In the rows, 128 means zero.
Each row of numbers belongs to one of the things below and depends on some of the facts about them. Some rows are named. Which thing is each other row?

Some facts about the things:
dastis Ω gratotri; flefligrir Ω stogubam; fludu Ω gutruk; goko Ω miklomus; gratotri Ω dastis
grebribre Ω salir; gritos Ω grubrim; grubrim Ω gritos; gruflir Ω bralir; gutruk Ω grorak
laza Ω zigrubel; ligru Ω ziklivi; litemi Ω miklomus; litemi Ω naven; litemi Ω goko
litis Ω roklubak; lolu Ω dastis; miklomus Ω plepla; miklomus Ω litemi; mukifel Ω kladru
muplu Ω dilam; nafal Ω dotukluk; naven Ω bato; nozu Ω klipel; plepla Ω miklomus
plepla Ω goko; pludrun Ω grorak; plunir Ω pozes; pozes Ω plunir; reze Ω sobes
rudan Ω brepu; savos Ω guplol; skarun Ω plustel; sketar Ω soson; stibu Ω trestilel
stubrar Ω vefus; sudrum Ω zigeme; tisaster Ω plustel; trobus Ω sketar; trobus Ω nozu
tudil Ω fevanem; vobu Ω dilam; ziklivi Ω gruflir; bato λ n; bibun λ a
bralir λ c; braplus λ c; brepu λ i; dabritam λ i; dasku λ a
dastis λ i; disikik λ f; dolester λ a; dotukluk λ h; drinis λ m
dritrum λ a; drufi λ p; drupofor λ h; duken λ c; fevanem λ e
flefligrir λ c; floster λ f; fludu λ b; gase λ f; gidrur λ b
goko λ c; gragrun λ j; gratotri λ c; grebur λ c; gritos λ b
grubrim λ h; gule λ b; guplol λ b; gutruk λ d; kebruklu λ d
keti λ p; klene λ a; klibos λ g; kobeter λ h; laza λ m
litemi λ a; litis λ b; lolu λ b; maluplas λ j; megro λ a
mostar λ b; muplu λ a; nafal λ m; naven λ f; navos λ m
nozu λ a; paske λ f; plepla λ l; pludrun λ g; plunir λ b
plustel λ c; plutuzir λ a; pozes λ a; pudedra λ i; reze λ k
rigrak λ c; roklubak λ a; rudan λ a; salir λ f; savos λ k
skadegil λ b; skebreva λ i; sketar λ l; skiskek λ g; skisten λ e
sobes λ d; soson λ f; stada λ b; stibebel λ c; stibu λ e
stogubam λ k; stubrar λ b; sudrum λ d; tisaster λ o; traza λ a
trezeklin λ j; trobus λ h; trofulan λ b; truzal λ b; tudil λ n
vefus λ e; vesko λ b; zigeme λ e; zitik λ o; dudre κ tisaster
gase κ dilam; gragrun κ sozis; grebur κ navos; klene κ reselis; kleplelil κ rutrem
laza κ triba; lozom κ geka; nozu κ sebrudrem; nusus κ dotukluk; paske κ brustun
pludrun κ feder; pozes κ trestilel; reze κ skisten; savos κ dolester; skebreva κ grubrim
skiskek κ pludrun; stubrar κ muflur; trofulan κ feder; vesko κ klugrir; vugrun κ drovezos
bato θ geka; bibun θ stunos; bralir θ stadrir; braplus θ fetrar; brepu θ brikek
bridrus θ kluga; dabritam θ ribro; dasku θ drogil; dastis θ drogil; dilam θ muflur
disikik θ teme; dolester θ brustun; dotukluk θ skeda; drinis θ sozis; dritrum θ ribro
drufi θ brovak; drupofor θ ribro; dudre θ reselis; duken θ koza; fevanem θ feder
flefligrir θ klaflar; floster θ drepos; fludu θ skudror; gase θ feder; gidrur θ klugrir
goko θ geka; gragrun θ reselis; gratotri θ drogil; grebribre θ pagizis; grebur θ drepos
gritos θ flofli; grorak θ skudror; grubrim θ flofli; gruflir θ stadrir; gule θ rutrem
guplol θ feder; gutruk θ skudror; kebruklu θ drepos; keti θ muplel; kladru θ sozis
klene θ sozis; kleplelil θ koza; klibos θ trabruduk; klipel θ fetrar; kobeter θ barigre
laza θ sebrudrem; ligru θ stadrir; litemi θ geka; litis θ brinek; lolu θ drogil
lozom θ trabruduk; maluplas θ drepos; megro θ stadrir; miklomus θ geka; mostar θ pagizis
mukifel θ sozis; muplu θ muflur; nafal θ skeda; naven θ geka; navos θ feder
nozu θ fetrar; nusen θ daflizir; nusus θ rolek; paske θ nuto; plepla θ geka
pludrun θ skudror; plunir θ sebrudrem; plustel θ dogo; plutuzir θ feder; pozes θ sebrudrem
pudedra θ feder; reze θ brinek; rigrak θ bresuk; roklubak θ brinek; rudan θ brikek
salir θ pagizis; savos θ feder; sezul θ daflizir; skadegil θ brikek; skarun θ dogo
skebreva θ trabruduk; sketar θ fetrar; skiskek θ rolek; skisten θ rolek; sobes θ brinek
soson θ fetrar; stada θ reselis; stibebel θ barigre; stibu θ kluga; stogubam θ klaflar
stubrar θ bresuk; sudrum θ klaflar; tisaster θ dogo; traza θ koza; trestilel θ kluga
trezeklin θ geka; triba θ tredole; trobus θ fetrar; trofulan θ kopim; truzal θ tredole
tudil θ feder; vefus θ bresuk; vesko θ fetrar; vobu θ muflur; vugrun θ klugrir
zigeme θ klaflar; zigrubel θ sebrudrem; ziklivi θ stadrir; zitik θ geka

Known rows:
sobes: [145 116 146 151 121 148 104 146 164 108 135 157 121 128 129 132 123  99
 142 148 156 109 147 142 123 147 108  99 136 144 104 109 165 120 163 143
 123 135 156 145 145 125 152 161 128 161]
klene: [137 127 167 146 153 116 158 144 110 134 138 131 150 100 103 137 131 109
 141 129 116 129 121 108 136 125 137 101 109 145 115 133 131 140 128 137
 112 141 150 118 127 105 147 151 139 120]
naven: [ 73  58 161  91 123 125  74 128  99  87 122 102 139 142 125  75 138 167
 133 153 104 167 158  77 110 157 128 113 125  91 130 107 145 121 141 120
 159 150 126 133 160 143 124 129 115 139]
stibu: [115 112 107 124  91 134 117 125 137 125 145 100 155 136 163 135 129 154
 136 152 150 116 138 116 144 116 116 131 114 105 131 127 144 125 125 145
 132 123 156 126 146 165 106 127 115 136]
gragrun: [166 132 172 141 123 125 128 151 180 132 149 117 148 126 132 157 116 112
 158 175 146  69  90  99 140 135 127 109  96 161  90 133 161 130 165 137
  74 132 147 136 133 121 154 178 131 164]
fetrar: [156 156  80 120 122 155 168 110 115 146 118 168 112  98 104 142 132 134
 103  88 105 102 130 146 127 112 142 172 134 116 134 137 103 133 101 116
 134 112 120 155 126  89 111 107 123 133]
brovak: [148 151  95 108 120 139 160 109 114 127 108 154  98 127 117 120 132 157
 125  88 100 133 129 116 115 116 149 169 146 118 135 138 107 123 110 110
 117 125  99 132 116  95 123  96 131 137]
trezeklin: [139  82 202  83 142 118  77 140 183 116 112  88 126 148 141 105 101 123
 151 222 139 106  91  90 111 166 113 111 103 137  80 129 169 108 179 127
  89 152 110 125 151 121 155 163 120 155]
vesko: [154 130 140 154 112 145 136 147 153 139 161 129 167 102 123 169 132 117
 129 150 143  62 113 119 148 125 124 117  91 137 105 121 156 140 136 146
 111 117 166 154 149 124 126 168 118 154]
pozes: [130 123 172 157 160 108 172 146 104 133 137 112 159  98  99 150 123 121
 135 130 112 121 105 118 114 123 144  93  99 154 109 120 135 134 113 132
 103 133 141 114 129 102 157 128 117 108]
duken: [123 127 155 137 164 113 137 129 112 141 122 133 131 104 103 122 121  90
 123 126 120 149 134 148 135 133 124 111 127 143 131 134 111 138 134 128
 140 140 139 117 120 115 138 138 141 102]
plunir: [130 120 146 146 121 118 110 134 164 126 144  96 143 135 139 157 116 129
 129 159 145  85 103 140 124 135 122 118 105 150 112 111 151 126 143 123
 112 115 133 139 138 150 137 133 102 140]
bibun: [129 123 154 137 157 114 133 129 127 132 125 130 130 107 111 129 121  97
 130 137 127 137 126 144 136 134 124 108 123 146 125 130 119 133 142 128
 133 138 140 119 122 122 141 146 137 112]
floster: [103 108 122 145 114 128 115 123 110 107 143 123 144 117 134 136 143 144
 123 121 129 142 149 126 138 123 123 114 117 112 139 111 134 131 125 134
 162 127 148 127 141 159 114 132 117 122]
reze: [152 103 181 138 137 113 116 122 154 128 140 137 142  94 131 119 113  94
 179 125 114 124 150 104 190 122 118 141 108 170 124 161 122 160 213 115
 139 158 225 126 125 155 151 195 150 158]
kobeter: [135 127 123 131  93 140 104 139 167 129 147 108 145 150 153 144 124 135
 132 165 159  86 117 123 130 135 116 124 118 123 114 115 162 120 136 142
 106 118 131 145 144 148 121 136 115 156]
kladru: [155 149 132 131 125 165 110 138 101 150 123 187 112 129 136 112 154  81
 103  92 151 171 192 130 141 135 101 130 157  95 118 131 163 124 114 174
 157 151 135 115 137  95 104 123 159 119]
muflur: [141 138  75 108 129 141 185 110 109 118  92 162  92 117 111 128 113 165
 117 126 121 138 113 163  86 112 136 128 162 106 134 118 111  91  81 116
 100 128  88 117 126  89 126  74 123 110]
gidrur: [136 121 137 136 115 129 112 136 165 123 141 114 137 132 142 145 121 124
 138 166 152  96 112 129 132 135 117 112 114 137 113 120 151 123 148 136
 114 124 139 136 139 144 133 151 120 145]

Rows to name:
No name comes twice in this set of rows, the named rows included.
[111 135  51 124 184 151 107 179 113 103  71 177  57 252 228  85 121 171
 106  57 145 194  45 195  73  88 133 141 206 151 157 188  61 112  95  96
 148  83  89  78  58 183 158 148 124  97]	feder
[114 153 155 170 143  80 141 139 131 118 136 111 123 156 138 126 123 104
 171 118 150 180 131 131 136 123 131  82 149 170 147 129 122 129 146 134
 102 143 129  78  85 159 160 130 163 106]	plutuzir
[142 109 176 169 162 119 115 132 148  92 126 158 110  91 112 153 129  92
 139 140 132 133 120 150 132 138 114  79 111 165 105 110 141 122 173 129
 149 142 147 121 133 136 160 178 127 126]	stogubam
[ 94  78 194  82 173 110  98 133 101 122 101 111 128 126  94  62 117 113
 132 160  96 174 143 101 109 165 129 111 134 122 122 130 123 129 150 114
 137 163 119 122 138 100 149 135 139 118]	goko
[ 74  77 100 131 103 116 124 116 145  52 156 115 155  95 132 140 145 182
 180 193 133 123 108 100 165 113 128  61  91 105 154 120  97 124 158 134
 162 123 161 132 143 208 116 221 135 144]	nafal
[157 126 156 136 131 124 117 142 195 131 136 116 132 127 137 153 104  99
 149 192 160  75  91 140 134 141 112 103 108 160  96 127 153 118 166 136
  90 127 138 137 134 133 151 170 126 151]	maluplas
[108 114 119 153  93 149  92 141 134 103 151 135 139 143 135 136 144 143
 121 126 144 113 156 128 118 142 121 114 134 116 129  91 164 125 130 136
 144 117 136 156 150 149 121 128 110 157]	zigeme
[132 131 169 144 159 116 158 142  95 142 135 135 150  97  97 129 133 103
 132 114 109 142 129 110 138 126 140 106 115 143 122 137 122 144 124 135
 121 144 149 116 122  99 144 144 144 111]	grebur
[119 150 126 155 136 146 114 141 101 162 144 147 143 113  92 140 145  86
  73  98 127 111 155 169 123 145 124 130 138 123 136 104 135 147  98 132
 157 111 124 165 137 105 111 113 122 116]	klipel
[132  88 127 132 179 181  85 218 136 116 124 150 144 196 212 118 140 146
 106 110 137  96  34 118 101 106 131 125 102 150  89 188 117 145 124 135
 154  78 159 131 124 158 163 242  91 145]	trofulan
[111 116 129 157 116 139  99 129 110  95 143 149 126 120 130 141 158 135
 115 107 132 150 157 125 133 133 119 105 125 110 133 100 148 126 126 141
 175 129 132 130 144 151 114 140 124 128]	salir
[153 135 118 104 121 152 139 127 103 169 116 151 136 125 155 103 128  93
 123 116 153 170 186 128 158 113 100 148 145  91 125 160 141 128 112 175
 143 155 172  98 135 106 101 113 156 105]	mukifel
[100  75 195  85 166 112  92 134 115 115 106 109 129 130 102  70 115 117
 139 171 102 160 134  99 109 166 126 107 129 124 116 128 131 125 158 116
 130 160 121 126 142 107 151 144 134 127]	litemi
[122  72 149 168  96 119 121 116 131  74 158 110 159  94 166 161 137 177
 170 118 119 124 141  86 162 100 123 120  74 138 119 119 151 136 172 127
 164 139 219 113 155 198 132 162  96 151]	laza
[135 132 138 161 103 138  84 129 133 113 148 126 126 138 160 171 156 141
 100 116 148 123 128 120 130 130 114 127 106 112 110  96 179 120 122 145
 154 119 109 123 147 157 104 121 103 131]	vefus

Now the same things, written a new way:
Named rows:
dolester: [120 136 119 132 124 148 143 170 120 110 136  88 127  96 114 138 147 134
 168 130 116 108 149 147 133  94 134 142  76 121 107 129 156 144 104 129
 132 109 101 107 160 116 136]
nozu: [ 95 116 128 105 138 171 138 108 104 127 137  56 144  95 140 125 153 168
 152 118 151 133 128 124 131  85 149 156 123 103 113 116 177 120  93  96
 150 103  75  86 170 109 143]
megro: [118 136 116 127 117 156 148 177 124 109 131  84 129 101 120 120 135 131
 158 130 123 108 152 138 135  96 139 140  87 112 120 130 149 152 105 120
 123 107 100 106 162 115 137]
stubrar: [114 107 144 107 139 143 132  99 122 128 119 104 129 129 145 102 132 138
 102 113 177 140 131 119  86 109 139 159 146 109 130 101 152 129 134 106
 142 120  91 134 118 124 153]
duken: [115 114  82 133 139 175 102 181 117 165 134 111 109 140 142 160 130 105
 130 125  88  83 116 143 191 107 139  99 139 118 166 189 149 100 121 120
  71  99 181  74 190 115  75]
sobes: [149 134 142 120 128  94 112  54 141 166 121 204 134 166 126 133 118 131
  91 134 119 161 116 113 142 182 103  98 174 136 151 133  85 107 147 130
 131 156 177 159  92 127 118]
salir: [125 162 145 104 102 112 136 134 135 154 135 149 128 133 127 126 124 152
 136 146 116 143 148 142 106 120 125 130 117 108 122  86 130 144 122 118
 122 114 130 130 133  99 141]
naven: [132 148 170  84 106 122 137 129 128 131 148 181 108 174 138 124 121 125
 155 141 152 161 175 156 114 106 136 149 121 148 102  82 148 156 124 125
  84 138 119 118 140 118 139]
paske: [104 154 144  90 108 125 118  82 123 149 125 130 119 114 136 146 133 132
 122 156 116 155 156 151  94  99 139 147 131 110 130  84 162 109 146 106
 165 115 132 123 115  96 159]
brepu: [151 130 146 138 124 103 152  79 139  88 117 143 149 117 104  97 127 133
 122 127 153 156 142 105 116 160 112 138 115 139 111 118  95 153 131 136
 175 161  95 172  81 145 161]
dabritam: [151 130 145 138 124 105 153  79 140  88 117 143 149 116 103  97 128 134
 124 127 153 155 143 106 116 159 111 137 116 139 112 120  95 153 130 136
 174 160  96 174  81 145 161]
skebreva: [133 114 143 122 134 122 139  33 132  92 106 125 141 109 117 101 135 119
  97 126 173 160 147 108  96 139 122 156 135 130 128 113 125 130 153 119
 203 155  95 172  65 138 181]
gragrun: [ 98 118 106 115 133 177 132 143 113 115 125  61 118  93 132 133 145 118
 138 126 140 103 151 146 120  71 150 157 101 106 132 131 184 125 125 109
 145  97 101  98 156 109 150]
nafal: [144 142 174 118 115  90 141  87 136 121 126 161 144 137 124 104 121 153
 125 135 142 177 132 113  95 154 119 140 136 134 103  85 103 143 126 127
 150 155  97 160  91 137 147]
skarun: [131 122 140 126 129 132 127 133 124 130 130 125 132 135 135 124 126 134
 132 128 124 140 120 121 133 131 133 131 136 132 119 129 125 126 119 125
 115 135 115 116 137 138 112]
klugrir: [125 128 115 142 124 101 112 146 121 121 132 124 132 119 124 139 124 117
 124 141 119 113 116 137 127 128 132 124 119 135 129 126 130 120 140 143
 135 124 151 132 119 136 130]
drogil: [127 129 112 142 124 103 118 155 124 122 133 126 132 125 126 131 118 122
 123 136 127 109 112 132 126 131 129 120 123 132 133 125 124 128 137 142
 126 120 149 134 123 133 128]
dilam: [134 123 124 128 131 134 129 124 127 135 126 130 132 133 124 125 132 130
 122 125 131 121 131 126 136 131 123 126 124 120 135 138 126 130 123 126
 121 126 131 128 134 124 126]
brikek: [126 129 114 143 124 101 118 156 124 122 133 124 132 125 125 131 117 121
 123 136 127 109 114 132 125 130 130 121 125 131 132 124 124 128 137 142
 126 121 149 136 123 134 129]

Which thing is each row?
No name comes twice in this set of rows, the named rows included.
[153 125 162 117 130  93 109  53 132 167 126 192 137 176 139 130 116 145
  95 137 121 179  98 107 125 181 115 112 188 141 132 120  88 101 141 129
 115 166 152 144  96 144 100]	gutruk
[145 149 154 119 112  94 145  81 142 122 123 165 144 131 113 106 124 147
 120 137 139 163 145 117 106 156 111 131 125 128 118  95 100 147 131 129
 159 149 115 167  88 124 158]	drinis
[114 108 102 130 142 174 101 184 112 166 137 105 111 147 154 156 129 115
 134 122  90  98 106 137 184 107 147 107 148 123 153 178 151  95 115 118
  63 106 164  64 194 128  64]	flefligrir
[120 166 140  97  98 118 141 108 128 160 138 139 150 123 127 116 125 176
 139 147 115 154 145 126 142 126 125 121 132  96 133  92 126 139 102 100
 136 110 129 118 149  86 142]	soson

The same things again, as new rows of numbers:
Named rows:
tudil: [ 48 108 108 159 122  95 132  87  76 166 105 171]
klaflar: [136 128 126 130 136 159 130 128 133 131 163 145]
klugrir: [133 133 125 127 131 153 132 130 126 130 174 141]
gidrur: [135 123 130 113 108 150 128 120 118 118  81 101]
kladru: [121 129 135 150 132 128 128 131 138 130 124 125]
roklubak: [119 130 133 156 138 124 128 134 152 131 140 132]
geka: [150 133 128 123 128 133 135 145 144 147 147  69]
litemi: [160 143 127 107 143  97 172 138 178 191  93 104]
bato: [100 145 131 111 131 154 185 120 153 223  65  64]
ligru: [140 123 119 140 127 119 123 127 137 142 136 131]
dasku: [121 129 124 141 141 122 131 133 159 126 144 125]
grubrim: [168 122 139 103 117 106 123 138 120  58  92 109]
nafal: [153 127 123 115 127 123 122 135 162  98 112 117]
reselis: [133 132 125 123 132 154 132 129 127 131 173 140]
gragrun: [111 139 125 102 114 121 127 126  92 126 130 107]
skiskek: [ 96 145 127  80 136 126  99 130 102 135 102 144]
laza: [142 135 124  99 117  92 120 136 105 104 135 127]
fetrar: [134 127 126 131 133 151 131 128 135 131 163 144]
traza: [126 129 126 148 138 123 128 133 153 134 145 135]

Name these rows:
No name comes twice in this set of rows, the named rows included.
[123 132 120  79 101 123 126 122  73 114 110  99]	stubrar
[ 89 148 125  21 157 132  50 127  89 144  32 182]	pludrun
[ 24 138 102 143 126  82 126 103 114 159 153 170]	savos
[ 71 144 123 139 113  66 113 119 134 106 107 178]	gase
[171 125 149 119 113 103 120 139 115  68  85 120]	dotukluk
[ 87 129 128 100 153 137  84 112 113 119  70 223]	feder
[114 134 130  90  99 119 127 124  74 114  92  94]	vesko
[185 112 129 110 114  87 111 135 122  68  84 111]	trobus
[153 146 139 113 135 110 171 137 174 188  74  92]	miklomus

